Here is a tiny trained network, its code and every weight. The questions are about switching its units off for an input and a class, where a switched-off unit gives its printed mean instead of its output.

import numpy as np


def w(rows, s, z=0):
    codes = np.array(rows[::2]) - 128.0
    scale = np.full(codes.shape[1], s)
    scale[-1] = z or s
    return codes * scale


def f(y):
    return np.maximum(y, 0)


def log_softmax(a):
    a = a - a.max(-1, keepdims=True)
    return a - np.log(np.exp(a).sum(-1, keepdims=True))


def net(x, mask):
    res = np.array(x, float).reshape(1, 4) / 4 @ E
    y = f(res @ A[0][:, :-1].T + A[0][:, -1])
    res = res + np.where(mask, y, B[0][:, -1]) @ B[0][:, :-1]
    return log_softmax(res[-1] @ U[:, :-1].T + U[:, -1])


A, B = {}, {}
E = w([
[114,90,137,168,153,30,185,161,78,153,176,125],'x0',
[97,171,144,161,182,104,163,7,121,89,138,172],'x1',
[220,104,172,84,86,115,134,92,82,167,56,151],'x2',
[82,126,69,164,77,120,79,120,63,162,96,185],'x3',
],0.011)
A[0] = w([
[64,136,86,151,108,127,96,131,102,146,120,159,175],'n1',
[107,125,108,152,70,115,82,119,50,170,99,165,24],'n2',
[112,126,146,141,151,118,159,2,92,116,130,150,58],'n3',
[168,87,127,107,89,152,110,243,100,169,116,102,19],'n4',
[245,104,161,90,89,99,139,94,75,184,75,140,61],'n5',
[59,134,104,136,138,136,128,184,153,129,158,104,93],'n6',
[126,87,130,158,140,19,164,171,62,158,146,144,3],'n7',
[191,132,186,111,147,127,173,143,163,112,146,76,107],'n8',
[136,127,111,117,109,213,63,96,134,116,90,156,67],'n9',
],0.013,0.0025)
B[0] = w([
[156,59,156,102,185,100,163,168,132,102,148,131,201],'n1',
[222,66,133,100,201,106,198,129,157,117,148,132,208],'n2',
[133,163,94,144,77,52,61,153,132,157,87,232,229],'n3',
[137,192,100,155,103,34,84,71,121,144,78,244,235],'n4',
[21,121,126,190,163,170,112,184,142,62,200,120,252],'n5',
[64,133,152,172,133,146,105,145,142,88,161,189,200],'n6',
[104,193,177,47,70,232,122,83,189,163,110,60,213],'n7',
[180,53,140,74,168,104,189,130,136,155,139,139,224],'n8',
[90,178,190,67,83,168,160,99,169,184,146,61,208],'n9',
],0.011,0.015)
U = w([
[162,188,93,156,66,2,58,110,134,159,83,227,86],'0',
[12,109,130,221,160,152,103,195,129,28,227,128,131],'1',
[149,196,170,57,29,199,156,80,158,197,120,49,134],'2',
[224,19,143,70,209,46,224,145,139,131,156,141,96],'3',
[102,102,127,128,114,67,123,143,106,128,135,113,254],'4',
[165,129,78,181,73,146,111,121,65,129,97,45,94],'5',
],0.0072,0.0092)

Each question gives the input, the list of numbers given to net, and the class t.
The units are the neurons (one row each of A and B). Each row of codes is followed by its name. A weight is (code - 128) times the scale printed after its matrix; where a second scale follows, it is the last column's (A, B and U).
mask holds one flag per neuron, in row order. A switched-off neuron (its flag False) gives its mean, the last column of its row in B, instead of its output. The means were averaged over made-up inputs and are rounded, as every weight is.
A unit's drop is (log p(t) with every unit on - log p(t) with that unit switched off) / (log p(t) with every unit on - log p(t) with every unit switched off).
unit that matters most: the unit with the biggest drop
k most important neurons: the k neurons with the biggest drops, biggest first
drop when u is switched off: that unit's drop, to one decimal
input [7,2,6,2], class 2: 3 most important neurons : (n7 n6 n1)
input [2,2,-5,-6], class 3: 3 most important neurons : (n5 n8 n7)
input [-5,-6,4,7], class 3: 2 most important neurons : (n2 n3)
input [5,-2,5,8], class 3: unit that matters most : n2
input [-8,7,-1,7], class 2: 2 most important neurons : (n9 n4)
input [7,-4,-6,-6], class 2: 2 most important neurons : (n7 n5)
input [-1,-6,-6,-7], class 3: 3 most important neurons : (n8 n5 n3)
input [7,-5,3,-1], class 2: 2 most important neurons : (n7 n3)
input [-1,4,6,3], class 1: 2 most important neurons : (n5 n4)
input [-1,-7,0,-6], class 0: 2 most important neurons : (n4 n2)
input [-5,6,-5,-1], class 0: 2 most important neurons : (n5 n3)
input [0,-5,-1,7], class 3: 3 most important neurons : (n2 n1 n3)
input [-1,-6,7,-5], class 1: 2 most important neurons : (n5 n3)
input [-6,-7,0,1], class 0: unit that matters most : n4
input [-3,-5,-4,-7], class 3: 2 most important neurons : (n8 n5)
input [8,-6,-5,8], class 2: drop when n7 is switched off : 2.7
input [3,8,-5,5], class 0: drop when n3 is switched off : 1.9
input [-3,8,-8,-2], class 0: drop when n5 is switched off : 0.9
